Below are the code and all the weights of a small trained network. Each question names an input and a class and asks about switching units off, where a switched-off unit gives its printed mean instead of its output.

import numpy as np


def w(rows, s, z=0):
    codes = np.array(rows[::2]) - 128.0
    scale = np.full(codes.shape[1], s)
    scale[-1] = z or s
    return codes * scale


def norm(h):
    return h / np.sqrt((h * h).mean(-1, keepdims=True) + 1e-5)


def f(y):
    return y / 2 * (1 + np.tanh(0.7978845608 * (y + 0.044715 * y**3)))


def log_softmax(a):
    a = a - a.max(-1, keepdims=True)
    return a - np.log(np.exp(a).sum(-1, keepdims=True))


def net(x, mask):
    res = np.array(x, float).reshape(1, 3) / 4 @ E
    u = 0
    for l in range(2):
        y = f(norm(res) @ A[l][:, :-1].T + A[l][:, -1])
        res = res + np.where(mask[u : u + 16], y, B[l][:, -1]) @ B[l][:, :-1]
        u += 16
    return log_softmax(norm(res)[-1] @ U[:, :-1].T + U[:, -1])


A, B = {}, {}
E = w([
[82,255,115,118,122],'x0',
[66,39,41,54,85],'x1',
[244,205,40,94,157],'x2',
],0.0039)
A[0] = w([
[108,172,125,162,124,26],'L0N1',
[198,109,119,132,143,130],'L0N2',
[239,187,170,116,151,96],'L0N3',
[1,51,131,86,114,144],'L0N4',
[69,128,132,131,150,42],'L0N5',
[194,134,193,133,92,110],'L0N6',
[229,227,116,104,125,95],'L0N7',
[103,131,110,153,136,31],'L0N8',
[107,151,84,88,94,90],'L0N9',
[128,124,100,157,165,74],'L0N10',
[137,11,107,132,132,65],'L0N11',
[80,93,148,101,116,31],'L0N12',
[113,157,148,145,106,62],'L0N13',
[198,187,25,116,137,4],'L0N14',
[28,235,130,110,131,115],'L0N15',
[169,146,21,90,124,119],'L0N16',
],0.0092,0.0018)
B[0] = w([
[97,97,99,138,114,138],'L0N1',
[141,233,101,93,79,160],'L0N2',
[114,162,110,233,155,213],'L0N3',
[196,88,134,250,107,253],'L0N4',
[163,157,109,137,130,136],'L0N5',
[90,165,133,113,170,153],'L0N6',
[215,73,177,119,6,246],'L0N7',
[144,131,111,125,117,118],'L0N8',
[83,133,168,122,159,166],'L0N9',
[133,145,121,125,113,122],'L0N10',
[73,45,208,69,81,205],'L0N11',
[177,126,137,168,119,151],'L0N12',
[122,121,82,138,145,134],'L0N13',
[229,116,158,82,184,239],'L0N14',
[49,209,34,105,92,234],'L0N15',
[124,87,61,118,231,234],'L0N16',
],0.016,0.0058)
A[1] = w([
[143,178,69,109,188,174],'L1N1',
[63,189,106,206,39,2],'L1N2',
[142,102,192,168,95,107],'L1N3',
[92,105,92,116,114,161],'L1N4',
[110,85,130,126,105,136],'L1N5',
[176,88,164,71,207,126],'L1N6',
[132,156,176,216,96,119],'L1N7',
[172,131,171,63,49,33],'L1N8',
[85,173,170,105,32,119],'L1N9',
[169,159,149,138,164,75],'L1N10',
[112,112,93,18,133,66],'L1N11',
[174,143,101,101,196,76],'L1N12',
[170,133,85,51,84,165],'L1N13',
[36,112,137,139,250,106],'L1N14',
[56,234,217,58,165,106],'L1N15',
[119,119,104,53,170,116],'L1N16',
],0.011,0.0027)
B[1] = w([
[119,68,213,132,45,199],'L1N1',
[44,171,19,173,81,253],'L1N2',
[104,178,184,74,116,208],'L1N3',
[170,180,145,126,139,145],'L1N4',
[126,233,163,171,127,148],'L1N5',
[21,193,71,156,100,233],'L1N6',
[35,118,82,40,155,244],'L1N7',
[177,100,73,197,172,162],'L1N8',
[106,38,117,207,121,173],'L1N9',
[143,98,80,110,74,144],'L1N10',
[99,165,146,36,163,174],'L1N11',
[75,126,179,178,68,182],'L1N12',
[110,182,197,74,194,197],'L1N13',
[252,113,109,124,252,170],'L1N14',
[170,9,120,230,216,158],'L1N15',
[84,162,165,94,173,171],'L1N16',
],0.015,0.0054)
U = w([
[130,66,86,158,239,112],'0',
[125,105,98,110,125,1],'1',
[91,35,209,174,70,156],'2',
[74,150,157,29,179,187],'3',
[222,152,119,117,87,197],'4',
[55,146,7,182,77,176],'5',
],0.015,0.0058)

Each question gives the input, the list of numbers given to net, and the class t.
The units are the neurons (one row each of A and B). Each row of codes is followed by its name. A weight is (code - 128) times the scale printed after its matrix; where a second scale follows, it is the last column's (A, B and U).
mask holds one flag per neuron, layer by layer. A switched-off neuron (its flag False) gives its mean, the last column of its row in B, instead of its output. The means were averaged over made-up inputs and are rounded, as every weight is.
A unit's drop is (log p(t) with every unit on - log p(t) with that unit switched off) / (log p(t) with every unit on - log p(t) with every unit switched off).
The circuit of an input: a set's keep is (log p(t) with only the set's units on - log p(t) with every unit switched off) / (log p(t) with every unit on - log p(t) with every unit switched off). Starting from the 12 units with the biggest drops (on a tie, the unit counted first), units are removed one at a time, each time the one whose removal leaves the highest keep (on an exact tie, the one counted first), for as long as the keep stays at least 0.8.
units of the circuit, in order: the units of the circuit, biggest drop first
most important unit: the unit with the biggest drop
top k neurons: the k neurons with the biggest drops, biggest first
top k neurons in layer l: the k neurons of layer l with the biggest drops, biggest first
drop when u is switched off: that unit's drop, to one decimal
input [-3,-6,-6], class 0: units of the circuit, in order => [L0N7, L1N14]
input [-5,-4,0], class 0: top 4 neurons => [L0N4, L1N15, L0N6, L0N7]
input [-8,-5,-2], class 0: top 2 neurons => [L0N4, L0N7]
input [4,0,2], class 3: units of the circuit, in order => [L0N4]
input [2,5,2], class 0: top 2 neurons in layer 0 => [L0N16, L0N7]
input [-6,-5,-1], class 0: top 2 neurons in layer 0 => [L0N4, L0N7]
input [3,-4,3], class 4: top 4 neurons => [L0N14, L0N7, L1N6, L1N2]
input [-2,-4,-8], class 3: top 3 neurons in layer 0 => [L0N7, L0N15, L0N16]
input [-1,7,3], class 0: top 3 neurons => [L0N16, L0N7, L1N14]
input [-4,-2,3], class 4: top 2 neurons in layer 0 => [L0N7, L0N15]
input [-6,-6,-5], class 0: top 4 neurons => [L0N7, L0N4, L0N6, L1N15]
input [-6,7,4], class 3: top 2 neurons => [L0N3, L0N11]
input [-7,-6,-3], class 0: top 2 neurons => [L0N4, L0N7]
input [-4,-6,4], class 4: units of the circuit, in order => [L0N7]
input [1,4,7], class 3: top 2 neurons => [L0N4, L0N16]
input [-4,0,1], class 0: top 3 neurons => [L0N4, L0N7, L1N15]
input [-3,-7,-6], class 0: top 3 neurons => [L0N7, L0N4, L0N6]
input [-1,0,-4], class 2: top 2 neurons => [L0N15, L0N4]
input [-1,-1,8], class 4: drop when L0N7 is switched off => 0.1
input [1,6,0], class 2: most important unit => L0N4
input [-3,3,2], class 3: drop when L0N3 is switched off => 0.1
input [-3,-8,-6], class 0: drop when L0N4 is switched off => 0.3
